Below is a small trained network, with its code and all its weights. Each question gives an input and a class and asks what happens when units are switched off, that is, made to give their printed mean instead of their output.

import numpy as np


def w(rows, s, z=0):
    codes = np.array(rows[::2]) - 128.0
    scale = np.full(codes.shape[1], s)
    scale[-1] = z or s
    return codes * scale


def f(y):
    return y / 2 * (1 + np.tanh(0.7978845608 * (y + 0.044715 * y**3)))


def log_softmax(a):
    a = a - a.max(-1, keepdims=True)
    return a - np.log(np.exp(a).sum(-1, keepdims=True))


def net(x, mask):
    res = np.array(x, float).reshape(1, 8) / 4 @ E
    y = f(res @ A[0][:, :-1].T + A[0][:, -1])
    res = res + np.where(mask, y, B[0][:, -1]) @ B[0][:, :-1]
    return log_softmax(res[-1] @ U[:, :-1].T + U[:, -1])


A, B = {}, {}
E = w([
[157,30,78],'x0',
[230,98,52],'x1',
[202,38,147],'x2',
[206,254,179],'x3',
[136,249,42],'x4',
[67,94,239],'x5',
[90,25,151],'x6',
[133,56,179],'x7',
],0.0065)
A[0] = w([
[88,137,202,89],'neuron 0',
[197,147,136,172],'neuron 1',
[46,188,5,135],'neuron 2',
[100,80,110,253],'neuron 3',
[141,82,164,145],'neuron 4',
[163,127,96,64],'neuron 5',
[133,46,93,197],'neuron 6',
[108,160,133,192],'neuron 7',
[68,143,196,183],'neuron 8',
],0.014,0.0037)
B[0] = w([
[76,82,183,193],'neuron 0',
[208,108,213,178],'neuron 1',
[157,215,112,254],'neuron 2',
[127,149,56,204],'neuron 3',
[84,168,95,188],'neuron 4',
[115,82,205,147],'neuron 5',
[122,40,84,227],'neuron 6',
[72,166,95,172],'neuron 7',
[2,134,109,220],'neuron 8',
],0.0088,0.0096)
U = w([
[123,90,70,137],'0',
[118,234,121,68],'1',
[2,143,241,12],'2',
[108,160,118,253],'3',
[222,88,250,73],'4',
],0.011,0.0031)

Each question gives the input, the list of numbers given to net, and the class t.
The units are the neurons (one row each of A and B). Each row of codes is followed by its name. A weight is (code - 128) times the scale printed after its matrix; where a second scale follows, it is the last column's (A, B and U).
mask holds one flag per neuron, in row order. A switched-off neuron (its flag False) gives its mean, the last column of its row in B, instead of its output. The means were averaged over made-up inputs and are rounded, as every weight is.
A unit's drop is (log p(t) with every unit on - log p(t) with that unit switched off) / (log p(t) with every unit on - log p(t) with every unit switched off).
The circuit of an input: a set's keep is (log p(t) with only the set's units on - log p(t) with every unit switched off) / (log p(t) with every unit on - log p(t) with every unit switched off). Starting from all 9 units, units are removed one at a time, each time the one whose removal leaves the highest keep (on an exact tie, the one counted first), for as long as the keep stays at least 0.8.
circuit, biggest first: the units of the circuit, biggest drop first
top k neurons: the k neurons with the biggest drops, biggest first
drop of u: that unit's drop, to one decimal
input [-5,-4,-3,-7,0,-4,-4,5], class 1: circuit, biggest first : neuron 2; neuron 6
input [-7,7,8,5,7,-5,-7,-4], class 4: top 2 neurons : neuron 1; neuron 5
input [1,7,6,3,8,4,-8,-2], class 4: circuit, biggest first : neuron 1
input [-8,4,-6,-3,-7,-2,6,-8], class 1: circuit, biggest first : neuron 6; neuron 0; neuron 5
input [-4,2,-1,7,0,1,-1,7], class 4: circuit, biggest first : neuron 1; neuron 4
input [2,1,0,8,2,8,2,-6], class 2: top 2 neurons : neuron 2; neuron 3
input [5,3,2,-2,-8,7,0,1], class 0: top 2 neurons : neuron 6; neuron 3
input [7,-1,1,1,7,-7,5,-3], class 1: top 2 neurons : neuron 2; neuron 0
input [5,4,3,3,-5,-8,4,-6], class 4: circuit, biggest first : neuron 1; neuron 5
input [3,-8,-1,7,-2,-2,-5,1], class 2: drop of neuron 8 : 0.1
input [3,7,2,7,-5,-4,4,2], class 4: drop of neuron 1 : 0.2
input [4,7,3,7,2,-6,-4,-8], class 4: drop of neuron 1 : 0.3
input [4,-6,-1,-8,-1,-2,0,4], class 0: drop of neuron 4 : 0.0
input [-7,5,6,-3,0,-3,0,-5], class 4: top neuron : neuron 8
